A = [130 149 121 124]
The first entry is 130
The 2nd entry is 149
Which number is the 3rd entry from the left?
A: 121

[[114 148 104 125 147 143 126 106 135]
 [136 128 122 108 138 119 127 148 115]
 [104 119 125 128 131 116 129 147 112]
 [119 135 117 128 142 136 112 104 110]
 [152 110 130 143 117 139 125 151 132]
 [105 124 135 121 122 128 128 143 127]
 [123 138 112 136 119 138 104 132 125]
 [152 143 131 127 119 107 112 135 143]
 [116 109 136 108 144 120 121 130 106]
 [132 119 121 122 110 105 142 149 145]
 [104 143 111 110 129 147 143 106 134]
 [129 126 115 145 132 118 105 122 151]
 [140 122 119 124 106 137 123 115 147]]
Counting starts at 0.
The entry at row 0, column 2?
Answer: 104
The entry in row 0 and column 0: 114
The entry at row 2, column 0 -> 104
The entry in row 1 and column 0?
Answer: 136
The entry in the bottom-left corner -> 140
The entry in the top-right corner?
Answer: 135
The entry at row 1, column 1 -> 128
The entry directly above 109 -> 143
The entry just right of the centre entry?
Answer: 138
The bottom-right entry?
Answer: 147
The entry at row 1, column 2 is 122
The entry at row 2, column 2 -> 125
The entry in row 0 and column 1: 148
The entry directly below 139 -> 128

[[136 139 145 138 139 136 137 147 143 140 136 150 135 133 138 132]
 [138 136 136 151 137 137 137 139 134 139 138 140 135 147 139 138]
 [137 137 138 134 141 147 148 134 138 137 137 139 140 135 140 137]
 [136 137 136 139 138 136 144 137 136 138 132 135 141 136 140 138]
 [136 138 138 138 143 137 139 137 137 139 136 138 137 135 155 136]
 [138 138 133 136 134 134 137 137 137 144 138 136 136 141 140 140]
 [140 139 136 144 138 137 140 137 138 134 149 137 136 135 139 138]
 [147 138 137 137 151 135 138 132 137 151 149 142 136 135 140 138]
 [141 138 141 136 139 143 137 138 136 138 137 141 138 136 139 140]
 [137 130 139 138 141 141 136 142 141 141 138 138 136 135 137 139]
 [135 132 138 137 140 138 138 135 135 134 139 141 137 134 139 137]
 [138 137 139 138 136 139 135 137 139 141 136 144 136 137 139 144]]
Indices start at 0.
Read off the entry at row 2, column 0.
137
The entry in the top-right corner is 132
Read off the entry directly above the largest entry.
140
Read off the entry in row 0 and column 1.
139
Read off the entry at row 0, column 0.
136
The entry at row 0, column 2 -> 145
Read off the entry in row 2 and column 1.
137
Read off the bottom-left entry.
138
The entry in row 1 and column 0 -> 138
Read off the entry at row 2, column 2.
138
The entry directly above the smallest entry: 138
Read off the smallest entry.
130
Read off the entry at row 1, column 2.
136
The bottom-right entry -> 144
Read off the bottom entry of the column that holds the largest entry.
139
The top entry of the column that holds the largest entry -> 138
Read off the entry just right of the largest entry.
136

B =
[[124 129 136 126]
 [112 128 107 129]
 [110 128 103 129]
 [110 128 101 129]
 [119 128 114 129]
 [113 128 104 130]
 [155 128 154 128]
 [117 128 111 129]]
Indices start at 0.
Find the entry directly above the largest entry.
113
The entry at row 0, column 1 is 129
The entry in the bottom-left corner -> 117
The top entry of the column that holds the largest entry: 124
Find the top entry of the column that holds the smallest entry.
136
The entry at row 2, column 0 -> 110
The largest entry is 155
The entry at row 1, column 0 is 112
Find the entry in row 1 and column 2.
107
The entry just right of 114: 129

data =
128,128,128,127,128,128,129,129
128,128,128,129,128,128,126,127
129,131,130,153,125,121,116,113
137,139,138,113,139,136,128,127
125,125,124,157,118,115,124,117
126,126,126,144,122,121,126,122
137,140,139,119,141,138,117,120
Counting starts at 0.
The entry in row 0 and column 0 -> 128
Report the entry at row 1, column 0.
Answer: 128
The entry just left of the largest entry: 124
The top entry of the column that holds the largest entry is 127
The entry directly above the largest entry -> 113
The top-right entry: 129
The entry in the bottom-left corner: 137
Report the entry in row 0 and column 1.
Answer: 128
The entry in the bottom-right corner: 120
Report the entry directly below the largest entry.
Answer: 144
The entry in row 2 and column 0: 129

W = [[129, 126, 126, 130, 129, 132, 129, 128, 127], [131, 129, 126, 127, 128, 131, 128, 129, 127], [128, 129, 126, 127, 128, 131, 130, 127, 129], [127, 125, 126, 120, 119, 126, 123, 141, 128], [130, 129, 126, 129, 127, 128, 127, 130, 129], [140, 121, 130, 124, 136, 136, 127, 122, 116], [130, 112, 107, 117, 107, 131, 114, 128, 106], [128, 128, 128, 130, 126, 127, 130, 129, 127], [125, 126, 128, 127, 127, 125, 128, 130, 129], [128, 125, 131, 129, 129, 127, 129, 131, 126], [127, 130, 128, 128, 127, 129, 130, 129, 127], [129, 129, 130, 126, 126, 127, 128, 128, 128]]
What is the 5th entry in reading order? 129
The entry just left of the largest entry is 123
What is the first entry in reading order? 129
The smallest entry: 106
What is the 3rd entry in reading order? 126
What is the entry just right of the largest entry? 128
What is the entry just left of the smallest entry? 128
The entry just left of 114 -> 131
What is the 2nd largest entry? 140
